Below is a small trained network, with its code and all its weights. Each question gives an input and a class and asks what happens when units are switched off, that is, made to give their printed mean instead of their output.

import numpy as np


def w(rows, s, z=0):
    codes = np.array(rows[::2]) - 128.0
    scale = np.full(codes.shape[1], s)
    scale[-1] = z or s
    return codes * scale


def norm(h):
    return h / np.sqrt((h * h).mean(-1, keepdims=True) + 1e-5)


def f(y):
    return y / 2 * (1 + np.tanh(0.7978845608 * (y + 0.044715 * y**3)))


def log_softmax(a):
    a = a - a.max(-1, keepdims=True)
    return a - np.log(np.exp(a).sum(-1, keepdims=True))


def net(x, mask):
    res = np.array(x, float).reshape(1, 7) / 4 @ E
    u = 0
    for l in range(4):
        y = f(norm(res) @ A[l][:, :-1].T + A[l][:, -1])
        res = res + np.where(mask[u : u + 12], y, B[l][:, -1]) @ B[l][:, :-1]
        u += 12
    return log_softmax(norm(res)[-1] @ U[:, :-1].T + U[:, -1])


A, B = {}, {}
E = w([
[117,144,89,83,128,47,164,103,114,3,76,114],'x0',
[180,153,136,162,136,140,205,136,127,90,225,113],'x1',
[169,76,177,127,87,161,97,124,66,101,110,86],'x2',
[80,148,180,96,142,167,161,183,108,111,118,166],'x3',
[128,157,125,67,46,114,133,145,145,160,148,90],'x4',
[110,74,130,67,193,137,157,141,160,141,143,53],'x5',
[87,173,61,152,141,148,177,128,10,182,99,63],'x6',
],0.006)
A[0] = w([
[35,146,159,49,141,156,167,183,87,128,153,233,84],'0.n0',
[146,140,113,144,117,135,156,135,155,151,148,135,62],'0.n1',
[124,252,119,22,69,103,79,152,171,165,179,51,39],'0.n2',
[229,83,56,166,96,84,105,100,144,139,130,58,54],'0.n3',
[205,137,1,158,134,100,63,86,192,156,128,85,45],'0.n4',
[199,80,172,124,96,158,99,143,67,136,126,122,4],'0.n5',
[120,88,150,114,210,53,118,233,168,155,114,17,77],'0.n6',
[185,179,137,159,84,109,111,101,84,140,83,223,130],'0.n7',
[152,82,181,116,128,118,78,162,189,88,89,147,198],'0.n8',
[152,70,149,151,140,202,122,144,124,199,98,161,132],'0.n9',
[103,131,224,92,108,145,188,197,88,94,107,157,85],'0.n10',
[112,152,139,72,44,103,132,123,135,148,152,95,17],'0.n11',
],0.0051,0.0026)
B[0] = w([
[206,142,148,132,111,202,146,20,175,156,33,115,174],'0.n0',
[122,121,88,166,121,126,115,117,156,116,206,86,114],'0.n1',
[221,29,86,62,101,147,175,115,29,129,157,246,187],'0.n2',
[127,123,189,143,100,220,207,35,148,107,69,142,183],'0.n3',
[147,162,198,119,109,244,164,14,188,135,2,137,184],'0.n4',
[57,99,75,132,82,178,137,116,138,62,165,114,153],'0.n5',
[43,177,236,112,128,75,126,20,68,140,172,160,191],'0.n6',
[55,123,200,47,191,100,130,73,92,166,196,99,203],'0.n7',
[120,112,126,175,118,106,159,190,81,184,81,97,255],'0.n8',
[187,161,45,108,139,153,30,156,153,133,152,76,195],'0.n9',
[187,125,126,135,111,216,153,39,152,99,93,112,177],'0.n10',
[172,73,51,130,210,110,112,168,103,161,138,231,137],'0.n11',
],0.005,0.0034)
A[1] = w([
[127,104,132,125,96,101,125,130,96,64,123,103,113],'1.n0',
[133,158,122,162,123,130,90,108,116,117,106,148,54],'1.n1',
[90,156,103,127,124,154,109,139,167,180,174,158,52],'1.n2',
[123,96,189,136,96,106,96,183,216,98,120,139,4],'1.n3',
[157,177,116,188,81,134,95,148,105,108,109,170,125],'1.n4',
[115,56,135,185,254,108,112,112,115,122,107,151,89],'1.n5',
[128,218,142,160,57,112,79,119,91,114,139,185,94],'1.n6',
[64,126,93,105,153,107,103,119,126,97,86,148,82],'1.n7',
[122,156,135,142,111,152,138,137,77,126,112,88,151],'1.n8',
[159,95,98,185,199,164,105,125,110,85,139,170,56],'1.n9',
[150,80,190,116,95,126,115,119,162,83,164,162,134],'1.n10',
[116,77,133,80,172,135,145,135,153,139,145,52,70],'1.n11',
],0.0068,0.0032)
B[1] = w([
[95,82,92,106,105,208,48,182,174,105,188,111,186],'1.n0',
[139,72,127,51,146,78,196,69,144,132,88,109,125],'1.n1',
[95,77,51,119,99,165,59,134,134,72,167,67,140],'1.n2',
[202,21,104,173,176,36,236,141,207,176,100,121,181],'1.n3',
[66,19,169,90,214,129,167,46,181,153,198,101,168],'1.n4',
[220,154,99,39,153,120,112,92,3,145,149,254,210],'1.n5',
[14,21,202,60,214,124,184,49,94,107,163,112,185],'1.n6',
[182,153,115,91,76,153,45,149,155,171,162,53,175],'1.n7',
[165,33,92,161,179,150,113,166,142,154,79,84,222],'1.n8',
[201,158,100,46,197,146,91,149,69,120,127,152,140],'1.n9',
[112,55,68,190,179,104,211,162,71,183,81,90,253],'1.n10',
[5,81,192,124,113,122,131,4,92,104,193,182,173],'1.n11',
],0.0048,0.003)
A[2] = w([
[135,125,103,127,139,82,183,107,83,57,46,129,222],'2.n0',
[165,161,142,163,155,138,191,104,128,87,189,120,159],'2.n1',
[124,90,137,104,48,145,131,142,130,149,149,82,97],'2.n2',
[180,135,254,145,100,139,119,131,180,103,108,159,104],'2.n3',
[126,63,120,125,151,131,122,135,79,138,122,90,98],'2.n4',
[88,175,104,169,109,146,157,134,36,157,95,74,91],'2.n5',
[80,131,175,112,174,168,151,183,133,121,111,142,110],'2.n6',
[158,127,153,167,121,123,159,169,125,49,213,63,2],'2.n7',
[123,191,82,135,182,110,135,100,154,142,124,183,105],'2.n8',
[129,113,200,71,167,118,129,108,128,152,161,74,77],'2.n9',
[80,193,66,98,150,101,175,128,206,170,145,169,91],'2.n10',
[86,155,101,100,96,60,130,144,140,2,104,123,97],'2.n11',
],0.007,0.0022)
B[2] = w([
[139,123,110,116,168,161,65,123,195,175,212,110,254],'2.n0',
[125,212,139,88,83,75,69,101,106,184,35,114,186],'2.n1',
[160,143,118,134,201,152,96,135,88,91,121,175,175],'2.n2',
[104,101,74,120,150,108,189,108,155,155,117,76,154],'2.n3',
[117,165,87,176,146,102,145,163,124,81,107,175,209],'2.n4',
[139,29,131,163,152,48,222,164,236,138,120,161,203],'2.n5',
[124,174,88,91,94,142,169,77,156,145,151,106,140],'2.n6',
[126,199,139,166,94,92,106,150,119,120,114,155,157],'2.n7',
[155,48,129,136,127,144,117,140,91,52,100,123,149],'2.n8',
[76,121,129,181,116,93,109,65,109,81,140,175,175],'2.n9',
[136,38,190,242,70,176,88,168,52,1,87,96,158],'2.n10',
[85,146,79,147,135,201,78,142,195,202,222,120,165],'2.n11',
],0.007,0.0054)
A[3] = w([
[125,143,135,154,162,195,114,122,152,166,100,106,147],'3.n0',
[99,106,109,122,124,91,60,178,154,157,60,118,134],'3.n1',
[94,177,173,78,147,216,199,177,169,103,82,148,45],'3.n2',
[181,254,177,168,111,77,151,144,122,125,159,130,16],'3.n3',
[119,120,138,141,169,49,172,184,165,152,106,121,71],'3.n4',
[116,106,130,215,101,182,104,154,95,13,74,97,57],'3.n5',
[150,94,179,132,135,56,117,148,199,140,153,173,96],'3.n6',
[130,70,111,59,3,95,166,160,112,152,178,184,86],'3.n7',
[128,138,163,194,158,166,70,166,141,228,196,127,50],'3.n8',
[5,118,196,111,131,56,128,58,93,133,153,170,5],'3.n9',
[92,194,160,83,105,50,49,160,119,167,29,108,103],'3.n10',
[163,128,116,127,217,98,91,83,145,133,71,148,180],'3.n11',
],0.0072,0.0028)
B[3] = w([
[124,156,119,102,85,59,122,86,169,128,143,104,183],'3.n0',
[120,188,154,185,109,96,149,158,109,80,159,127,180],'3.n1',
[176,80,145,139,74,120,76,13,184,194,80,107,129],'3.n2',
[69,182,155,123,3,83,116,157,98,163,76,204,147],'3.n3',
[118,98,82,242,105,96,157,175,106,192,107,118,167],'3.n4',
[140,92,197,141,99,148,105,183,132,61,98,116,172],'3.n5',
[77,127,78,184,157,130,204,149,63,170,111,71,173],'3.n6',
[183,195,126,78,239,138,105,114,72,137,97,146,162],'3.n7',
[85,148,77,62,134,105,104,136,196,42,178,101,179],'3.n8',
[66,136,172,116,141,115,175,110,99,87,196,98,214],'3.n9',
[149,245,140,187,7,108,200,140,104,131,151,221,143],'3.n10',
[139,170,153,94,83,148,165,152,113,165,135,135,255],'3.n11',
],0.0074,0.0055)
U = w([
[128,61,61,195,201,79,225,188,145,204,109,93,142],'0',
[96,151,54,79,149,149,20,142,233,107,237,92,125],'1',
[28,106,196,104,178,115,177,33,70,100,193,127,54],'2',
[192,111,166,110,80,168,138,11,208,188,38,93,104],'3',
[238,153,103,53,224,151,98,158,33,147,120,209,108],'4',
[144,71,181,180,106,159,84,197,104,18,88,112,252],'5',
[111,225,145,161,26,77,142,170,101,157,116,177,122],'6',
],0.012,0.0021)

Each question gives the input, the list of numbers given to net, and the class t.
The units are the neurons (one row each of A and B). Each row of codes is followed by its name. A weight is (code - 128) times the scale printed after its matrix; where a second scale follows, it is the last column's (A, B and U).
mask holds one flag per neuron, layer by layer. A switched-off neuron (its flag False) gives its mean, the last column of its row in B, instead of its output. The means were averaged over made-up inputs and are rounded, as every weight is.
A unit's drop is (log p(t) with every unit on - log p(t) with that unit switched off) / (log p(t) with every unit on - log p(t) with every unit switched off).
The circuit of an input: a set's keep is (log p(t) with only the set's units on - log p(t) with every unit switched off) / (log p(t) with every unit on - log p(t) with every unit switched off). Starting from the 12 units with the biggest drops (on a tie, the unit counted first), units are removed one at a time, each time the one whose removal leaves the highest keep (on an exact tie, the one counted first), for as long as the keep stays at least 0.8.
circuit, biggest first: the units of the circuit, biggest drop first
k most important neurons: the k neurons with the biggest drops, biggest first
k most important neurons of layer l: the k neurons of layer l with the biggest drops, biggest first
input [4,4,-1,4,8,-4,8], class 0: most important neuron => (2.n5)
input [-2,5,-2,6,6,6,-6], class 0: 2 most important neurons of layer 0 => (0.n7; 0.n4)
input [-1,6,4,-5,-2,-4,2], class 6: 4 most important neurons => (2.n1; 2.n7; 0.n0; 3.n3)
input [7,-5,3,8,-7,2,8], class 0: 3 most important neurons => (2.n5; 0.n4; 0.n3)
input [-3,-3,4,4,-3,3,-3], class 3: 2 most important neurons => (2.n0; 0.n10)
input [6,-1,6,-1,-7,-5,-6], class 4: 4 most important neurons => (1.n5; 2.n5; 1.n9; 0.n7)
input [6,7,4,7,7,6,-4], class 3: 3 most important neurons => (0.n10; 3.n2; 0.n7)
input [8,-7,4,7,7,2,7], class 1: circuit, biggest first => (2.n0; 2.n11)
input [-1,-4,-4,3,4,8,7], class 2: 4 most important neurons => (0.n6; 1.n11; 0.n8; 3.n9)
input [0,-7,-8,0,7,2,-4], class 5: 3 most important neurons => (2.n10; 1.n5; 3.n5)
input [3,8,5,0,-2,-3,6], class 6: 4 most important neurons => (2.n7; 2.n1; 1.n10; 3.n3)
input [-2,4,-7,5,-1,-1,-7], class 0: 2 most important neurons => (1.n3; 2.n3)
input [6,-5,-2,-7,-4,-5,-2], class 3: 3 most important neurons of layer 0 => (0.n4; 0.n3; 0.n5)
input [2,-8,-8,2,2,1,4], class 5: circuit, biggest first => (2.n10)
input [2,-3,4,8,6,5,6], class 3: 2 most important neurons => (3.n2; 0.n10)
input [0,8,6,-7,-8,7,0], class 4: 3 most important neurons => (1.n5; 0.n7; 1.n9)
input [-2,5,-6,5,-3,-3,0], class 5: 2 most important neurons => (2.n10; 2.n8)
input [2,4,7,-2,-6,-7,-6], class 2: 2 most important neurons => (1.n6; 1.n4)
input [6,5,-7,-4,-3,-1,5], class 5: circuit, biggest first => (2.n10; 3.n5)
input [5,-8,6,2,-5,-5,6], class 6: 3 most important neurons of layer 3 => (3.n10; 3.n1; 3.n11)
input [4,4,5,3,-5,-5,7], class 0: circuit, biggest first => (2.n5)
input [4,-8,5,7,2,5,6], class 6: 2 most important neurons of layer 3 => (3.n10; 3.n1)
input [-8,-5,-5,8,5,-4,-2], class 1: 2 most important neurons of layer 0 => (0.n9; 0.n4)
input [7,5,6,2,7,1,4], class 1: circuit, biggest first => (2.n11; 2.n0)
input [0,-5,1,4,-3,-1,4], class 6: 3 most important neurons of layer 3 => (3.n11; 3.n1; 3.n10)
input [-4,2,-1,3,3,-3,3], class 1: 2 most important neurons of layer 0 => (0.n6; 0.n8)
input [3,5,0,-6,7,-8,4], class 2: circuit, biggest first => (1.n6)
